Below are the code and all the weights of a small trained network. Each question names an input and a target symbol and asks about switching units off, where a switched-off unit gives its printed mean instead of its output.

import numpy as np


def w(rows, s, z=0):
    codes = np.array(rows[::2]) - 128.0
    scale = np.full(codes.shape[1], s)
    scale[-1] = z or s
    return codes * scale


def f(y):
    return np.maximum(y, 0)


def softmax(a):
    e = np.exp(a - a.max(-1, keepdims=True))
    return e / e.sum(-1, keepdims=True)


def log_softmax(a):
    a = a - a.max(-1, keepdims=True)
    return a - np.log(np.exp(a).sum(-1, keepdims=True))


def net(x, mask):
    ids = ['ΛΞγζθμπτω'.index(c) for c in x.split()]
    T = len(ids)
    res = E[ids] + P[:T]
    q, k, v = (res @ M[0].T for M in (Q, K, V))
    z = softmax(np.where(np.tri(T) > 0, q @ k.T / 3**0.5, -1e9)) @ v
    res = res + np.where(mask[0], z, O[0][:, -1]) @ O[0][:, :-1]
    y = f(res @ A[0][:, :-1].T + A[0][:, -1])
    res = res + np.where(mask[1:17], y, B[0][:, -1]) @ B[0][:, :-1]
    return log_softmax(res[-1] @ U[:, :-1].T + U[:, -1])


Q, K, V, O, A, B = {}, {}, {}, {}, {}, {}
E = w([
[99,124,88,120,144,124,133,154,204,107,89,108],'Λ',
[134,149,86,103,130,185,148,91,152,104,61,148],'Ξ',
[113,238,97,187,87,79,91,43,126,134,129,153],'γ',
[119,209,64,217,85,110,72,111,145,77,81,218],'ζ',
[60,63,89,4,177,62,120,123,99,137,91,133],'θ',
[131,63,113,135,86,106,131,118,149,151,124,172],'μ',
[101,105,172,79,189,100,82,74,152,141,151,51],'π',
[53,86,163,171,59,109,180,81,138,155,154,112],'τ',
[79,146,127,132,199,117,66,142,191,49,89,75],'ω',
],0.016)
P = w([
[232,78,53,199,224,149,103,64,158,207,95,107],'0',
[110,64,124,42,57,127,194,98,174,29,156,137],'1',
[209,17,165,186,110,141,185,74,231,76,93,134],'2',
[217,84,51,173,144,172,61,152,71,107,100,39],'3',
[184,159,246,59,183,112,195,195,62,114,169,204],'4',
[217,185,162,127,162,188,126,196,17,111,190,76],'5',
[54,124,69,100,108,132,122,135,93,86,104,71],'6',
[59,138,165,172,242,52,179,137,146,139,140,156],'7',
[65,125,127,110,143,82,181,101,122,171,60,151],'8',
[112,102,162,84,110,132,214,161,71,163,53,104],'9',
],0.011)
Q[0] = w([
[97,66,34,73,2,112,71,72,101,120,32,46],'head 0',
[32,140,167,104,208,17,206,81,191,168,25,237],'head 0',
[208,182,253,98,140,124,209,232,38,145,107,169],'head 0',
],0.0083)
K[0] = w([
[56,103,37,216,165,179,94,144,58,190,105,48],'head 0',
[58,190,114,31,84,133,124,228,43,95,203,137],'head 0',
[87,148,167,104,96,136,154,49,254,45,166,165],'head 0',
],0.0086)
V[0] = w([
[61,168,163,148,223,75,75,152,194,77,136,61],'head 0',
[105,26,174,135,104,43,179,99,155,202,254,7],'head 0',
[87,138,162,160,102,40,63,56,53,118,212,143],'head 0',
],0.0081)
O[0] = w([
[128,157,111,129,204,163,144,132,100,7,198,99,250],'head 0',
[42,121,120,153,155,84,47,102,137,125,170,153,45],'head 0',
[122,60,79,91,80,164,66,189,131,127,186,102,75],'head 0',
],0.016,0.0026)
A[0] = w([
[145,151,56,136,53,152,70,101,158,135,147,143,66],'neuron 0',
[114,121,75,95,149,37,106,138,152,184,7,109,158],'neuron 1',
[191,60,132,141,102,80,130,133,115,162,120,201,17],'neuron 2',
[126,102,74,162,176,116,140,163,96,48,211,155,109],'neuron 3',
[78,148,98,144,129,197,76,163,155,43,119,121,216],'neuron 4',
[104,114,153,175,80,79,70,160,199,153,95,151,226],'neuron 5',
[143,111,160,226,206,133,122,39,102,195,119,169,85],'neuron 6',
[191,163,185,94,150,163,175,82,122,107,131,138,232],'neuron 7',
[140,110,74,171,109,142,105,169,239,143,122,176,107],'neuron 8',
[110,153,201,183,97,102,45,182,160,71,75,88,213],'neuron 9',
[240,119,149,70,131,165,156,165,67,167,187,178,61],'neuron 10',
[166,54,61,110,136,65,150,102,101,174,120,112,69],'neuron 11',
[115,136,97,121,163,97,88,125,64,165,180,200,44],'neuron 12',
[182,151,137,168,169,155,78,90,122,254,165,82,2],'neuron 13',
[187,89,66,140,86,197,98,102,186,120,239,118,69],'neuron 14',
[110,94,214,70,184,162,174,117,142,130,45,124,84],'neuron 15',
],0.008,0.0073)
B[0] = w([
[147,82,60,153,86,95,149,186,59,79,122,154,156],'neuron 0',
[184,114,138,142,115,203,159,99,105,112,138,185,192],'neuron 1',
[158,179,147,52,164,149,136,130,81,125,103,85,143],'neuron 2',
[169,129,217,122,107,108,151,120,52,152,147,93,210],'neuron 3',
[124,109,109,150,127,31,201,125,71,173,200,144,223],'neuron 4',
[151,129,146,158,61,144,124,122,9,61,147,64,197],'neuron 5',
[109,155,76,43,125,117,132,123,107,94,141,115,185],'neuron 6',
[77,63,61,163,158,117,101,210,150,140,125,64,250],'neuron 7',
[108,115,114,107,113,97,77,171,43,88,159,140,157],'neuron 8',
[113,89,102,28,136,51,235,101,82,205,202,131,185],'neuron 9',
[98,88,173,85,193,77,101,105,125,106,97,55,174],'neuron 10',
[130,119,58,81,77,90,151,133,144,73,41,186,147],'neuron 11',
[211,103,52,175,81,61,211,142,87,112,90,116,164],'neuron 12',
[71,98,95,147,89,191,205,150,110,114,170,121,140],'neuron 13',
[169,254,76,40,143,130,206,171,64,215,120,231,157],'neuron 14',
[131,144,77,199,123,119,141,87,144,180,154,148,193],'neuron 15',
],0.0081,0.017)
U = w([
[73,147,85,121,143,45,146,183,149,9,81,194,151],'Λ',
[132,183,176,180,85,141,205,141,88,184,71,142,57],'Ξ',
[128,156,110,44,70,226,148,253,121,130,228,143,118],'γ',
[180,88,164,141,56,95,125,199,140,63,104,98,206],'ζ',
[73,99,152,149,136,147,134,140,62,133,103,176,34],'θ',
[91,109,223,143,64,222,159,124,32,132,107,123,255],'μ',
[103,112,166,111,123,127,170,149,88,167,146,155,168],'π',
[80,56,92,160,118,150,24,145,58,153,161,120,169],'τ',
[167,136,171,194,105,183,168,200,92,30,176,123,28],'ω',
],0.0056,0.0061)

Each question gives the input, a string of symbols that net reads in full, and the target symbol t.
The units are the heads (3 rows each of Q, K, V and O) and the neurons (one row each of A and B). Each row of codes is followed by its name. A weight is (code - 128) times the scale printed after its matrix; where a second scale follows, it is the last column's (O, A, B and U).
mask holds one flag per unit, heads first, then neurons. A switched-off unit (its flag False) gives its mean, the last column of its rows in O or B, instead of its output. The means were averaged over made-up inputs and are rounded, as every weight is.
A unit's drop is (log p(t) with every unit on - log p(t) with that unit switched off) / (log p(t) with every unit on - log p(t) with every unit switched off).
The circuit of an input: a set's keep is (log p(t) with only the set's units on - log p(t) with every unit switched off) / (log p(t) with every unit on - log p(t) with every unit switched off). Starting from the 12 units with the biggest drops (on a tie, the unit counted first), units are removed one at a time, each time the one whose removal leaves the highest keep (on an exact tie, the one counted first), for as long as the keep stays at least 0.8.
circuit, biggest first: the units of the circuit, biggest drop first
k most important neurons: the k neurons with the biggest drops, biggest first
drop when u is switched off: that unit's drop, to one decimal
input Ξ τ ω γ ω θ π Λ ω, target π: 3 most important neurons -> (neuron 9; neuron 7; neuron 4)
input Ξ γ π Ξ τ ζ ω τ ω, target ζ: circuit, biggest first -> (head 0; neuron 10)
input τ θ θ θ, target Λ: circuit, biggest first -> (neuron 11)
input γ ω γ ζ, target γ: circuit, biggest first -> (head 0; neuron 14)
input τ τ ζ γ Λ τ ζ Ξ, target Λ: circuit, biggest first -> (head 0; neuron 3; neuron 5)
input Λ ζ γ π Λ τ, target γ: circuit, biggest first -> (head 0; neuron 14)
input ζ μ π, target ζ: circuit, biggest first -> (head 0; neuron 7)
input θ μ μ τ π ζ Λ ω Λ θ, target Λ: 4 most important neurons -> (neuron 3; neuron 5; neuron 11; neuron 9)
input ζ μ ζ ω Λ π, target ζ: 2 most important neurons -> (neuron 10; neuron 7)
input ζ τ Λ μ ζ Λ ω ζ γ μ, target ω: 2 most important neurons -> (neuron 9; neuron 3)
input Λ ζ τ ζ ω Λ μ, target ζ: circuit, biggest first -> (head 0; neuron 10; neuron 7)
input π μ π ω θ γ, target π: 3 most important neurons -> (neuron 3; neuron 9; neuron 4)
input ω ζ Λ ζ γ ζ, target Λ: circuit, biggest first -> (head 0; neuron 6)
input μ γ π ω ω τ, target π: 3 most important neurons -> (neuron 3; neuron 4; neuron 9)
input γ Ξ ζ Ξ μ, target Ξ: most important neuron -> (neuron 15)
input ω γ γ π τ, target γ: 2 most important neurons -> (neuron 14; neuron 3)
input ζ γ Λ Ξ π γ γ γ, target π: 2 most important neurons -> (neuron 3; neuron 4)
input γ ω γ ω μ, target ω: 2 most important neurons -> (neuron 3; neuron 9)
input ζ γ τ Λ ω ζ Ξ γ ζ, target ζ: 2 most important neurons -> (neuron 10; neuron 7)
input γ μ τ τ μ γ, target τ: most important neuron -> (neuron 5)
input ω π π ω Λ μ, target π: 2 most important neurons -> (neuron 3; neuron 4)
input τ ω Λ ζ, target τ: drop when head 0 is switched off -> 1.5
input ζ θ ζ ω π θ τ, target ω: drop when neuron 9 is switched off -> 0.2
input ω γ ω π Ξ μ ω, target π: drop when neuron 15 is switched off -> 0.0
input μ τ Ξ γ μ ζ γ γ π Λ, target γ: drop when neuron 3 is switched off -> 0.1
